Each name stands for a flat space through zero: a line, a plane or more. A row that begins with a name and a colon came from that space; any other row is followed by the name of the space it lies nearest, among the names in its block.
kig-tuti: [ -1  -8   3 -25   8  -9  -6   4  20  32  41 -15   1  -6  -3 -15 -42  -8
  -5 -17 -24   5   9 -25 -49   8 -84  -6  26   5  15  23]
ner-nagi: [-29  32   5 -20  34   5   1  27   0  26  19  10  42  16   1   5  -3  37
 -15  40  -2   0 -29  35  22   5 -26  41   8  21  23 -14]
kela-saku: [ -1 -38 -48   6 -37 -26  36 -40 -28  12  34 -41 -12 -33 -20 -18 -44 -34
 -28  31  15 -28   3   2  -5 -15   6  37  18   2  -1  -8]
kig-tuti: [-21 -22 -31 -22  46 -51   7 -21 -16  32 -30  21 -26   8 -33  14 -70 -53
  -2  15 -27  63  -1   4 -31  56  -7   3  14  -6 -13   4]
ner-nagi: [-35  28 -10 -13   3   1 -11  25  15  37   2 -11   6   4  -5  14 -20  29
 -36  29  -6 -10  14  -6 -13 -22 -64  46   5  27  25 -34]
gibo-gutub: [-18  72  11  -6  15 -14 -11  43   1  21 -40  22 -37  -1 -10  21  22  65
 -40  -2   8   3 -15 -26  20  -3 -24  36  -1  63 -19 -29]
kig-tuti: [-23 -23 -20  13  22 -24  -5  10   0   6 -15   8  -3   6   3  -2 -37 -32
  17   4 -14  21  -9 -39 -50  -2 -16 -30  43  -3   7   4]
gibo-gutub: [ 37 -19 -20  14 -18   1  10 -48  20 -15   1 -20   6  -1  -6 -34 -12 -23
   6  13   5 -20  48  41  -9  -6 -42 -15 -18 -37  58  27]
kela-saku: [  3 -51  32  10 -51  -2   3 -31 -27 -10  18 -21 -23 -16  10  33  13 -23
  15 -15 -10 -23   9 -31  19   8  44  -1 -11 -11 -48   1]
vog-pado: [ 75  -5  -5  42 -51 -69  71 -12 -22 -35  42  -1 -60 -11 -14 -54 -47   7
 -24 -31  21 -79  13  29   3 -33 -48 -17 -12  18  26   5]
gibo-gutub: [  3  24   6 -44  16  17  -7  19  16  24  17  11   5   5 -13   0 -10   8
 -17 -29  -7  26   9  22 -14  17 -18  11 -27   8 -11 -14]
ner-nagi: [ 50  -3  31   7   3  -6  19 -30  -9 -29 -14  35  -7  10  -1 -15  29  -2
  30 -28   8   0   2  45  22  40  27 -43 -31  -6  -3  29]
ner-nagi: [-23  -8 -18 -62  16  22 -18 -38   0  47   0 -18  10 -13 -30  26 -12 -29
 -20  19 -15  57  18  25   8  55  19  53 -26 -14 -29  -1]
kig-tuti: [ 25 -13  11 -13  -8 -16  18  12   4   2  10  35 -26  18 -12  -5 -42 -27
   0 -60  -9   4  34  23 -52   7 -21 -38 -36   5  -7 -32]
gibo-gutub: [-14 -26 -16  -4  32 -53  19 -16 -22  26 -13  25 -20  -1 -18  -5 -52 -38
  11   3 -14  32 -20 -21 -47  43 -20 -24  44  22 -11  14]
gibo-gutub: [ 17  52 -33  36  20  29 -32  10  41 -49 -64 -14  12   9  11 -24  49  31
   1  33  21   6  13  14  43 -44  10  -2 -10 -44  58  26]
ner-nagi: [ 29  11  43  10  -7  -4  -6   2  17 -15 -42  44 -29  28   3  14  17   9
  17 -45  -9  -4  48  17 -16  13 -30 -46 -48   6  11 -14]
kig-tuti: [-28   6  -2 -31   7  14 -25  10  16  34  40 -42  17 -10   1  12 -19  11
 -20  22 -24   8  -4 -25   4  -3 -47  48  20  -9   4  14]
kela-saku: [-11 -19  -4  -1 -10  19  16  17 -17  -5   0  32  18   9   3   6   6 -22
   9 -25  20   1  -5  20 -28 -10  70 -24 -19  15 -29 -57]
kig-tuti: [-23  -7   2 -12 -23  15 -26 -32  -1  22 -22 -32 -17 -20  -7  38  21  -2
 -14  21  -9   8  26 -30  20  13   7  41 -10  -2 -24  -1]
vog-pado: [ 11   2   8  12  21 -27  -9 -27  11   0 -29   1 -13   9  -2  -2  -8   2
  15  22 -20   8  13  -3   6  27 -57 -11  13 -14  36  47]
ner-nagi: [ 36 -22  12  -5  -5   2  29 -20 -12 -14  58  -3  26  -9   5 -37   2  -8
  21 -14   9 -19 -27  31   9  16  10 -22   8 -10   2  38]
kela-saku: [  5 -35  75   9 -18 -16  -7 -47 -14   6  28 -19   2  -3  23  30  25  16
  37  20 -35 -33  -6 -26  40  46 -49  -1  20  -4   1  66]
gibo-gutub: [ -2  37  -6  14   6   1 -18  -1  16  -4 -45  -5 -13   2  -2   6  24  32
 -15  26   4  -2  15  -3  28 -10 -23  21  -7   3  25   5]
ner-nagi: [ 20   1  41 -41  16  -8  -2 -26   6  28  14  16  -9  10 -14  12 -11   1
   5 -21 -29  22  21  32   3  65 -50   2 -30   1  -4  26]
kig-tuti: [ -9  15  40  30  17 -34  -8   8  -7 -10 -16   5  -8  19  18  24  11  42
  13  39 -23 -21 -22 -15  51   7 -41  11  22   2  24  30]
kig-tuti: [  4   0 -50 -15   0  -9  13   8   0  11  34 -27 -10 -28 -17 -36 -41 -19
 -27 -11  11   9 -16 -21 -30 -19  -5  12  29   3 -10   6]
kela-saku: [-63   2 -15 -62  31  14  15  68  -8  62  90   7  65  19  -8  11 -73   0
 -37  16 -13  12 -37  39 -37 -14 -18  58   9  26  -7 -76]
vog-pado: [ 22  -3 -14   8 -39 -17  23 -16  -8  -6   0  -9 -35  -5 -18   0 -21  -5
 -30  -3  10 -29  39  29  10 -19  -4  23 -41   1   5 -33]
vog-pado: [-36  18  10   8  -7  17 -21  -3   3  17 -42   0   9   7   6  37  34  29
 -11  41   3 -10  19  -3  20  -7  -8  35 -10  21  12 -31]
vog-pado: [ -6  12  13  12  20 -35  21  11 -18   8  -5  31  -3   9   0  -5  -8  21
   4  12   3 -12 -31   2  -2  14 -25  -8  27  40   8   1]
vog-pado: [ 37  19  32  22   7 -42  10  60  -4 -45  26  18 -47  18  13  -6 -23  23
   4 -55 -19 -12 -33 -23  24 -23  -2 -30  -1 -13 -21  15]
vog-pado: [-11  20   7  22  34 -67  -7  31 -18  -9 -26   6 -59   2  -1  19 -27  17
  -3   6 -28  21 -49 -68  28  11 -12   4  47   7 -27  34]
ner-nagi: [-16  -3  30 -14   0   7 -12  -8   5  25 -11  14   4  11   2  28   7   6
   6   0 -15   3  23   2 -13  24 -31   2 -13  16   1 -13]
kela-saku: [ 27 -20  22  43 -26 -28   8   7   1 -43  16 -12 -21  18  19   2 -19   2
  13  -2 -18 -45  16   0  24 -36 -25 -16 -11 -38  29  11]
gibo-gutub: [  0   4  -1  -3  -6  -3  21  29 -17   4  24  19  -3 -11   1 -16   0   5
  -5 -35  20  -9 -33 -19 -28 -11  24 -18  19  41 -33 -22]
kela-saku: [ -8 -21  26  -4  -3  -5   7 -21 -17  14  16   3  13  -3   6  12   9   0
  16  11  -6 -10 -14  -2   6  28  -3   1  14  15 -10  13]
kela-saku: [ 28 -11  -7  39  -9 -37  23 -34  -3 -21   0 -14  -8  -2   2 -29 -13   3
   8  33   3 -39   6  13  15  -8 -49  -9  20 -11  53  41]
ner-nagi: [  3  -6 -23 -25   6   2  19 -47 -21  21  23 -22  20 -27 -20 -17   4  -7
 -13  38  15   9 -24  33  33  37  25  41   9   4  -9  28]
vog-pado: [  7 -21 -19 -21   0  10  27 -31  -8  23  22  10  30 -11 -14 -30 -10 -27
   3  -2  21   2   3  38 -40  23   1 -13   3  19   7  -5]
gibo-gutub: [ -7   4  28  -3 -21  -2   2  42 -19 -11  33  -2 -19   3   9  30   0  18
 -14 -26  -8 -16 -22 -18  32 -21  41  22 -17   5 -50 -33]
vog-pado: [ 18  -5   2   7 -35  32   1  18   9 -27  36 -19  13  -3  15 -11  15   3
  -3 -25  13 -30   9   8   7 -46  27  -4 -23 -21  -2 -18]
kig-tuti: [-40  -4 -19   3  31  11 -19   2  -3   5 -18  -9  34   4   8  14   8  -6
  11  49  -5  26 -28 -11  15   3  29  17  31 -16   5   8]
kela-saku: [-11   0  12 -12   9  21  -8 -23   1  20 -21  15  22  -6   2   3  36   3
  17   4  10  12  -1  -2 -16  32   2 -13   9  26  -4   9]
gibo-gutub: [ 14  -6   5 -10 -16   8  -3 -33  15   9   5 -17   2   0  -7   1  -4  -3
  -7  11  -8 -11  44  29   5   9 -42  16 -29 -17  29   8]
gibo-gutub: [-13  14   5  -4  13   8   3  44 -12  -3  12  21   9   0   9  -1  13  13
   3 -25  12   9 -45 -20  -7  -9  44 -13  18  25 -36 -18]
kig-tuti: [-11   5  80   7  -9   5 -32   8  20   9   7   0   6  27  31  44  24  46
  20   7 -41 -33  24 -19  21   7 -86   3  -8   2  27  15]
kela-saku: [ -4  21  49  19  16  -1 -37  41  28 -19 -28  19 -11  37  27  31  14  30
  22 -16 -34   1  14 -28   7 -12 -44 -27  -9 -16  19   6]
kela-saku: [-12 -17  12 -18 -15   8   0  12 -13   7  32  -8  -1  -3   1  23 -10 -10
  -6 -16 -10   2  -8  -8   6  -1  33  17 -12  -5 -39 -22]
ner-nagi: [ 58  -2   1   8  -5   7   1 -14  10 -50 -46  31 -37  12 -10 -10  18 -32
  20 -63   8  29  37  33   2  13  64 -58 -63 -41 -18   3]
vog-pado: [ 18 -29 -31  -3  -5  -2   1 -61  11   5  -3 -31   3 -17 -14 -25 -17 -39
   6  21  -2   9  32  12 -15  19 -28  -3   6 -33  32  43]
vog-pado: [ 28  -9 -10  18 -12 -25   7 -26   3 -13   5 -24 -26 -17  -3 -25 -13  -7
   1   0  -2 -15   7 -21   0  -3 -34 -11  20 -13  16  45]
gibo-gutub: [ 33 -35  -3  42 -39 -28  24 -36  -8 -34  11 -23 -17   1   5 -13 -18 -16
   8  17  -1 -50  28  18  19 -24 -18  -8 -10 -33  37  17]
kig-tuti: [  9   0   5   5  -7  -4   7  60  19  -8  57   1   4  12  16 -26 -42   4
  -3 -46  -9 -26  -3 -21 -52 -52 -52 -31  16   1  17 -17]
ner-nagi: [ -8 -35  62 -50  13   1  -8 -37  -7  48  46   4  20   3   0  29  -9 -12
  27  -9 -43  19   0   5  -8  82 -47   1   2   5 -21  39]
[-36  -8 -69  -3  29  35  -7  18   0  -4   4 -17  56 -13   3 -27   0 -31
   4  31  26  35 -45  -8 -19 -29  76   3  44 -21  -2  -7] => kig-tuti
[  1 -13  -5   2   8  11  -1 -32   9   8  -1  -7  31  -3   5 -19  10  -7
  18  24   4  -3   6  11 -14  14 -28 -13  19  -5  35  30] => vog-pado
[ 10 -24 -16  19 -29  12  21   3   1 -19  23  -2  21   8   7 -18 -14 -19
   2  -3  17 -35  22  33 -22 -42  10 -15 -18 -14  27 -36] => kela-saku
[-40 -26 -21 -28  37  10 -32 -69   9  55 -28 -26  31 -25 -10   4   5 -33
  22  55 -17  54  -1 -37 -32  68 -39   8  61  -2  13  66] => kig-tuti
[ 16  -6  31   4  -6 -12   2   7  13   3  15  13  -9  11   9  -7 -13   5
  13 -31 -15 -18  18 -11 -35   2 -65 -35   3  11  18  10] => kig-tuti
[-14 -19  32  18 -12  -8  -4  33 -24 -23 -27  37 -30  19  13  46  10 -14
  20 -41  -9   8  -8 -30  -2  -5  76 -32 -19   4 -60 -46] => kela-saku
[ -3   0 -10   2   9  -7  -9 -10  -6  -6 -31   0 -20  -4  -8  12   5 -11
   1   4  -3  25  -3 -13  14  14  32   3  -1 -11 -20   8] => ner-nagi
[-29 -26  12 -59 -50  62 -56 -53  38  71  25 -73   2 -46  -5  31  18 -16
 -19 -11 -23   9  73 -67 -49  18 -73  41  -3   4 -20  14] => kig-tuti
[ 22  -6  -1 -26 -16  22   5  -4   6   5  23   1  -3 -14  -9 -16   3 -17
  -3 -49  10   9  14   6 -29   7  15 -18 -20   4 -25  -5] => vog-pado
[-27 -32  10  12  -9 -17  21  15 -27   7  14  22   9  14   7  21 -25 -15
   9   5  -3 -18 -12   0 -21  -8  18  -7   9  19 -12 -45] => kela-saku
[ 21 -62   7  41 -59  12  29 -71 -19 -19  -5  -3  19 -15  13 -16  36 -32
  37  10  31 -56  33  16 -21  -4  23 -43  -2   5  21   2] => kela-saku
[-33   8 -19  -4 -11  -1  19 -67 -31  48 -26 -16  22 -32 -19   8  37  26
 -26  89  34 -23  -9  24  37  34  -2  70  20  60  11  -3] => ner-nagi
[  7  -3  54 -47 -12  54 -19 -24  18  23   3  21  29  22  -2  37  36   3
   9 -23 -14  11  57  66   8  44  -4   7 -82  -7  -4 -26] => kig-tuti
[ 20  11  16 -17  -3  20  -2 -15  14   2 -28  30  -2  17 -11   8  17  -2
   1 -23   4  12  46  53  -5  23   1 -11 -61   0   7 -24] => ner-nagi
[-20 -17 -38 -10 -19  -1  12  -7  -5  25  27 -29   6 -17 -13  -6 -38 -19
 -28  22   6 -11  10  -1 -23 -22 -12  35  10   5   5 -27] => kela-saku
[ 12 -22 -53   3 -36  24  -8 -18  10 -18 -20 -29 -25 -23 -14  -9  -5 -50
 -14 -26  18  16  42 -15 -27 -32  59  -6 -25 -35 -22 -23] => ner-nagi
[ 33   0 -29   3 -17  23  10 -46  10 -11  -9 -17  10 -24 -10 -41  28 -10
   0   3  33  -7  20  26  -1   1  12 -10  -9  -8  21  25] => kela-saku
[-27 -13   7  32 -33  33 -12  36  15 -11 -11  10  22  16  29  13  18   2
  12 -13  12 -37  28 -25 -49 -64   1 -31  -2  12  17 -62] => ner-nagi
[ 21  -5 -11  21   7 -15  31 -27  -9 -11  -4  16  19   2  -1 -36   4  -1
  15  22  22 -21  -9  39  -2   8 -10 -22  13  10  38  19] => kela-saku
[-53  -6  62 -30  56  31 -39  63   9  15  15  45  60  55  32  56   3   5
  44 -10 -47  44 -31   2  -8  26  14 -20  -1 -16 -17 -22] => ner-nagi
[-22 -16   8 -10  -9  34 -22  10  14   7  -3   2  20  10  11  22   8 -16
  11 -12  -8   9  24  -8 -28 -11  12 -10 -15 -11  -6 -30] => kig-tuti
[-15 -36  12  -4  -3  38  30 -59 -23  30  -8  44  77  -6   6 -20  56 -17
  44  19  44 -15  -8  47 -50  47  27 -45  18  59  13 -12] => kela-saku
[-15 -44  -3   4 -52  56 -20 -45   3   0  12 -50  31 -28  16  14  46 -22
  13  18  12 -22  27 -22   3 -18  40  12  -2 -22  -9   1] => gibo-gutub
[-24   2  12 -19  18   4 -13  21   1  11   4   8  12  24   0  33 -17   0
  -5  12 -24  19   3  21  16   7   5  25 -23 -17  -4 -25] => kig-tuti

Rows lie near named flat spaces through zero. A row that begins with a name and a colon came from that space; any other row is followed by the name of its block's space that it lies nearest.
genormeva: [  6  24 -27 -20  -1  34   9  -9  34  17 -25  20  17 -28  36   5   0  -5
 -10 -26 -11 -24 -35  20 -30   5  -4 -33  21   8   3 -30]
vinobgotir: [ -7 -11  -4  11  -1  -8 -13  -3 -41  -1  -4 -14  -8  -3   2   2  -3  -8
   4  18  22  13  11  -4  -7 -16 -13  -8  29  -5  10  26]
puligzaku: [ 20  -2  -2 -11  -1  -9   4   9   5  -3 -26 -17 -20  15  45 -46 -28  27
 -18 -17  10  40  16 -39  15   3 -10 -30  20  17 -19  30]
vinobgotir: [ -38  -17   42   53   16  -17   22   -6  -73   -6  -42    5   78 -121
   -9    4  -36  -61  -37  -37   11   13   38   -7  -60  -30   35  -52
    4  -18   12   26]
vinobgotir: [  1 -12  28  31   5 -16  39   1 -28 -18 -46  -3   0 -58  -7 -20 -29 -28
 -32 -24  14  -3  21 -21  -9 -21 -12 -63   5   1  -5  27]
sokfitel: [ 25 -21 -16   1  -5  83 -34  -7  30 -12 -44  14  -2  72  32 -48  -3  69
  -5 -33  15   5 -84   9  39  36   3 -18  47  39 -19   0]
vinobgotir: [ 15   2 -19 -17  -7   5  -9  -1  13   6  -2  -4 -37  32  14   5  11   8
  13  20  12  -6 -16   8  10   8 -24   2  25   8  -4  -8]
fosetume: [  0  -4 -37   2  -5  27 -35 -13 -31 -12   1 -16  -9   5 -24  -8  -7  31
  13   8   7 -21  -7  12 -10 -53 -44 -46  24  -2  36  41]
sokfitel: [  0  56 -19  23   8  74  97  -5  20  10   8  19  26  12  64 -66  10   5
 -60 -34 -33 -32 -62 -50  62 -20 -10   8  17 -17  36  35]
vinobgotir: [-17  12 -11  -9  -1 -17  -5   0 -17  26  29  -1  -3   4  20  36  26 -35
  16  38   8  10   5  10 -12  11   7  52  19 -17  10 -15]
sedsidef: [  6 -10   3   1  -3 -13  -5   2  -8 -15  -3  -8 -28   2 -28  -1  -5   4
   7   5   6  -5  12   0   4  -9 -20 -18 -12   4  -2  14]
genormeva: [  6  -5  26 -15   2 -46   1  19  18 -11  17  -9 -12   9 -13 -16 -16  14
   1 -12 -16  37  46 -28  14  21  21  19 -58   7 -28   6]
sedsidef: [ 10  31  -2 -15   2  -9  35   1  57  15  30   7  14   5   6  10  14   2
  -6   4 -36 -27   7  -3  11  -4   8  27 -33 -13   1 -41]
genormeva: [ -4  -4  30  10   5 -24  19   7   8  -9  10   4  10 -13 -28   3  -3 -10
  -5  -8 -14   0  22  -8   7   8  20  15 -44  -5 -11  -8]
genormeva: [ 12 -21  -9  13   1 -13 -44 -14 -10   2   8 -41  40  13 -12  -2 -17  52
   7  30   6   0  46   1 -12 -73 -11 -28  31 -15  19   3]
puligzaku: [-10  12 -28   3  -3  19   6  -6 -43  14 -10  -4 -18  -4  42  -4   7 -23
  -6  15  25   6 -21  -6  -5 -10 -27  -9  61  -6  22  32]
genormeva: [ -3  -5  -3   4  -1  -6  -8   1 -22  -2   8 -11 -11  13  -1  -4   1   2
   5  14  10  12   8  -8   8  -8  -8   8  11  -4   6  20]
puligzaku: [ 32 -11  28  25   1 -18  38   0  29 -11  -4 -22  -9  36  -7 -27  -6  29
 -20  19   1 -16  21 -30  52 -28 -15  -6   2  -6 -12  -7]
puligzaku: [ -2  17  -5  36   2  39  60 -14 -14  24 -15   9   9   7  58  -2  28 -38
 -30  26  22 -29 -50  -8  28  -8 -12  19  78 -20  21  -8]
fosetume: [ 14  30 -14 -35  -3 -17  27  11  36  13   4   1 -30   2  40 -12  -3  -4
  -8  -9 -14  11   9 -21   5  18 -11   0 -11   7 -13  -5]
fosetume: [ -6 -18  24  49  -2   7  36  -4 -43 -30   1   2 -42  11 -61   2  19 -28
  -2  24  20 -41 -20  -1  44 -15 -33   4  -3 -11  15  31]
sedsidef: [ -6   2  14 -12   0 -23  22  21 -25 -16 -29   7 -43 -35  16 -31 -27 -29
 -16 -42   9  44  14 -34  -5  39  -1 -27 -24  21 -24  48]
vinobgotir: [-14 -12  -4   9   0  -5 -29  -1 -41  -6  22 -16   1  15 -18  -2   0  11
  13  17   8  18  15  -5   4 -18  -2  16   3  -8  17  34]
fosetume: [ -5 -10   8  -2  -2  -5 -10   1  -3 -12  -9  14 -13 -22 -39  23   2 -18
  14  -8   1 -15  -5  25 -19  16   0 -11 -25   8  -8 -12]
fosetume: [ -3   0  40  25   3  -6  64  10  -2   2 -14  21 -22   7  24  -4  19 -52
 -23   2  15   7 -26 -21  41  54  20  46   4   0 -26 -11]
sokfitel: [ -1 -15  19  -8  -6 -52 -11   2   7   0  18   3 -37  -5 -57  70  27 -43
  38  47  10 -25  23  41 -18  19  -5  32 -28  -7 -16 -52]
genormeva: [ 13  -5 -14 -39 -11 -13 -35   5  28   7   1   6 -51  33  -3  35  19  -2
  37  22  12   2 -14  32  -9  46  -9  21   1  19 -26 -39]
vinobgotir: [ -7  -8 -10  -4   2  35 -44  -7  11  -5   3  10  44   2 -20  -1  -5  35
  11 -26 -17  -4 -20  25 -18   0  24  -5 -17   8   6 -10]
sedsidef: [ -1 -16   1  38  -1   2  11 -15 -47   7 -17 -16  -6   0  10  15  13 -27
  -5  46  41 -17  -5   4   5 -34 -28  -8  74 -18  19   7]
puligzaku: [  8  12   7 -10   3  -1  21  18  16  -8  14  -5 -13  38  30 -58 -15  33
 -20 -27 -17  43   6 -53  48  22  14  23 -29  10 -15  39]
genormeva: [-33 -21  94 104  20   9  92  -1 -34 -41   7  28  67 -49 -90 -14   5 -47
 -47 -29 -23 -46  -5 -21  51 -14  50  29 -77 -31  11  13]
sokfitel: [-11  12  -4 -34  -4 -42  -6  14  -5  -7  16   7 -42 -38 -37  28  -2 -34
  23  -7 -12   4  31  10 -34  18 -11  -5 -58   5  -6   6]
sedsidef: [-13  32  -2 -27  10 -35  -8  -6  60  45  56   5  95 -39  10  60  14 -10
  11  14 -52 -12  48  28 -55 -15  59  54 -42 -32   8 -91]
genormeva: [-21 -14  56  55   8  12  57  10 -34 -32   4  22  -2   2 -43 -27   8 -31
 -25 -22  -2  -2 -24 -28  58  30  26  39 -47  -5  -5  36]
fosetume: [ 12  15  11   5   0 -23  50   8  15  -4  22  -9 -33  21  -4 -14   7  -5
 -12  17 -10 -11  17 -31  43 -10 -19  19 -21 -11   0  10]
puligzaku: [-17   0 -17  -3  -4 -29 -27   1 -50 -13  50 -24 -29   3 -57  15   5   1
  29  34  -2  -2  41  -1  -5 -45 -33   9 -27 -19  35  50]
sedsidef: [-11  -7  -6  -6   2   5 -41  -4  -3   5  12   0  35  -2  -8  12  -2  16
  14  -4  -7  12   5  17 -23  -1  24  11  -7  -1   4 -10]
fosetume: [ -8   2 -13 -10  -3  -9 -21  -2 -10   1  21  -3  -9  -2 -24  24  10  -5
  21  17  -2  -9   8  17 -15  -9 -10   8 -10  -6  12  -1]
sedsidef: [ 18 -18 -10   6  -7  47 -24  -6  14 -24 -10   2 -25  58 -29 -23   5  51
  11  -5   6 -22 -47  13  38   2 -22 -13   6  19   0  11]
genormeva: [  2  -9   5  -3   2 -51 -25  -4   0   7  25 -29  25 -16 -26  28  -8  10
  15  33  -7  -1  67   7 -28 -47   0  -3 -12 -20   8 -19]
sokfitel: [ -8 -27  26  30   3  -6  -7  -9 -20  -5 -24   4  27 -34 -28  28  -1 -24
   1   7  17 -16   4  26 -24  -7  13 -15  12  -5  -3 -23]
sedsidef: [-20  -9  -5  14   2   0 -17   0 -60   1   1 -12   5  -6  13 -10  -6 -10
  -1   7  21  32   9 -14  -6 -11   0   4  29  -7  16  47]
vinobgotir: [-34  12   0  -4   6   4 -14  -4  -5  19  27  23  55 -39  -9  44  18 -35
  12  -5 -20  -5  -5  32 -42  17  45  42 -25 -15  13 -34]
puligzaku: [  2   4  -2  -7  -1  16   1   6  12  -6   5   8 -12  25   2 -17   3  14
   0 -14  -7   7 -20  -7  22  23   5  15 -15  10  -7   9]
fosetume: [  9 -11  55  23   6 -35  46  10  30 -15   4   5   3  -2 -34  -1   0 -12
 -15  -3 -14 -10  24 -17  33  15  24  23 -54  -4 -28 -26]
vinobgotir: [  8 -25  -1  13   3  45 -36 -11   3 -23 -50   4  44 -22 -15 -31 -36  48
 -12 -53  -1  -6 -20  15 -22 -19   6 -77   8  23  -2  10]
fosetume: [  9   3 -17 -14  -1  -9 -24  -3  13  -6  17 -18   7   1 -24  -3 -13  38
  10   2 -18 -10  30   2 -11 -42 -18 -27 -19  -3  14   7]
sokfitel: [-22  26   6  -4   7  -8  32  16 -16 -17  27   8   5 -36 -19 -35 -19  -7
 -19 -47 -38  17  23 -39   6  -4  10  -1 -76  -5  14  58]
sokfitel: [-15  -9  20  12   3 -16   1   2 -20 -12  -4   7  11 -42 -36  14  -8 -25
   1 -12  -3  -3  18   8 -22  -1  11 -12 -30  -3   0   4]
puligzaku: [  6  10  36  15  11  10  52   3  54  14 -12  22  55  -5  40 -15   1  -6
 -36 -29 -22   1 -16 -17  22  33  55  31 -13  -1 -26 -49]
sokfitel: [  8  -1 -17 -25  -6 -15 -24   0   6  10  -5  -7 -25   4  11  19   2  -2
  18  17  12   6   8  15 -21   6 -15  -8  18   7  -7 -14]
sokfitel: [ 23  32 -54 -75 -17 -18 -18   8  42  22  13   0 -90  34  32  28  21  -4
  37  28   4  -1 -10  18 -13  33 -48   6  11  18 -12 -23]
puligzaku: [ 11   3 -28  -1  -6   2   4   0 -41   2 -19 -27 -48  20  47 -36 -13   9
 -11  17  33  25   4 -34  16 -26 -50 -34  66   3  12  61]
sedsidef: [ 11  -1  12  27  -3   1  64   3 -33  -8 -45  -1 -61  -4  32 -26   0 -43
 -30   8  40  -5 -21 -32  34   6 -42 -29  52   3  -6  36]
[-22   0  -5 -12   1 -17 -33  -2 -17   5  12   5  23 -45 -26  37  -2 -21
  20  -3  -8   3  22  28 -53  -3  16  -2 -24  -6   9 -11] => puligzaku
[ 10 -26  25  26   2 -31 -13  -6   4  12  32 -29  23  56  -7  20  20  20
  12  65  14   5  32  -2  32 -21  17  61  24 -23  -4 -35] => sokfitel
[-12   8   5  14   3   1  17  -1  -6   0  33   3   7   8 -23  10  19 -10
   2  16 -12 -18  -2  -1  18 -10   4  36 -20 -18  17   1] => puligzaku
[-49  39 -56  -7  -5  53   0   1 -79   8  59  16 -42  30  13  -3  42 -34
  18  17   3   8 -61  -7  22  13 -26  67  15 -17  59  83] => puligzaku
[-10  44 -20 -23   6   2  41  12  -6  14  -4   4   6 -43  68 -44 -25 -15
 -36 -47 -21  36  11 -49 -12   2   1 -22  -6   0   9  47] => genormeva
[ -6 -13   0   0  -4   9 -29 -10   9  -7   6  17   5 -10 -61  49  19  -9
  30  10  -4 -43 -18  54 -25   4   1   3 -23   1   4 -41] => puligzaku
[ 18  -8  18  -4  -3 -16  13   5  29 -33 -18   6 -28 -26 -64  -3 -19   9
   1 -28 -16 -33  16   7  -3  -7 -21 -55 -60  15 -16  -4] => fosetume
[ -3 -25  18  16   7  -7 -39  -8   6  -5   9 -12  64  -5 -32   7 -14  36
   6  -2 -12   3  30  13 -17 -28  33  -2 -18  -7   1 -20] => fosetume
[  6 -15 -25 -11 -10  20 -48  -3 -13 -21  11  -8 -43  45 -43  -2   6  38
  32  13   9 -10 -18  18  13  -9 -35 -10  -3  13  11  27] => vinobgotir
[ 15  -1   0   1   1  40   3  -3  35  -7 -28  13  20  10  15 -30 -12  33
 -17 -38 -10  -7 -34   0  12  12  10 -26   2  18 -12 -10] => genormeva
[ -5  11 -13 -26  -4  15  -4   9   3 -16 -15  23 -31 -25 -15 -10 -11  -7
   5 -45 -11   1 -22   7 -17  31  -9 -31 -37  23  -7  21] => sokfitel
[ 10  -5  17  20   9  -7  20  -2  -1  20 -34 -19  52 -13  78 -36 -28  10
 -41 -10  14  40  24 -39   1 -15  25 -18  57  -5 -12   1] => vinobgotir
[ -9  35  -6 -26   5  -3  26  16  23   7  30  10   7  -1  27 -27  -5   4
 -14 -33 -37  27   7 -33  12  23  23  30 -49   0  -2  17] => sedsidef
[  3 -15  22  30  -1 -24  40   1 -47 -22 -51  -8 -37 -57 -15 -10 -24 -43
 -23  -7  31 -10  20 -17  -9 -23 -39 -72  20   2  -2  39] => vinobgotir
[-15 -14  26   2  -3 -59  -2  18 -42 -11  40 -13 -55  23 -38  18  15 -32
  24  40  15  33  40 -17  24  24   1  62 -36  -9 -10  28] => genormeva
[ -3 -10  -1   4   4  31 -30  -7   9  -8 -14   9  46 -12 -13 -10 -15  30
  -2 -34 -13  -3 -14  16 -18  -5  22 -24 -11  10   2  -6] => vinobgotir
[ 22 -19   5   2  -9 -23  -3   3  -2 -36   0 -17 -69  21 -72  -3  -6  19
  18  16   7 -30  19   2  24 -26 -54 -38 -31   9  -2  24] => sedsidef
[ -4 -16  12   0  -1   3 -18   3  -3 -17 -11  11  -7  -6 -33   4  -5   1
  10 -17   1   1  -8  15  -7  21   9  -8 -25  14 -12   0] => sokfitel
[  1 -39  37  20  -2  28 -20   2  14 -36 -17  31 -13  25 -74  10  12   8
  18 -22   4 -23 -49  36  24  54  23  15 -46  26 -29 -24] => sokfitel
[  6  -6  -7  -1  -1  12 -13  -5   1   3 -18  -2   8   1  16  -5  -6  11
  -2  -4   9   3  -9   5  -8  -3  -2 -18  25   6  -2  -4] => vinobgotir
[  2  -4   2   3   3   7 -12   0   5   0   7  -9  25  19  10 -20  -9  31
  -5  -6  -7  17   6 -13  12  -8  15   8   0   0   0   7] => vinobgotir
[  1 -14   7  32   2   8   1  -8 -21 -13  10 -17  14  18 -27 -14  -1  22
  -5  16   3 -15   7  -9  25 -43 -12  -4   8 -14  20  22] => fosetume
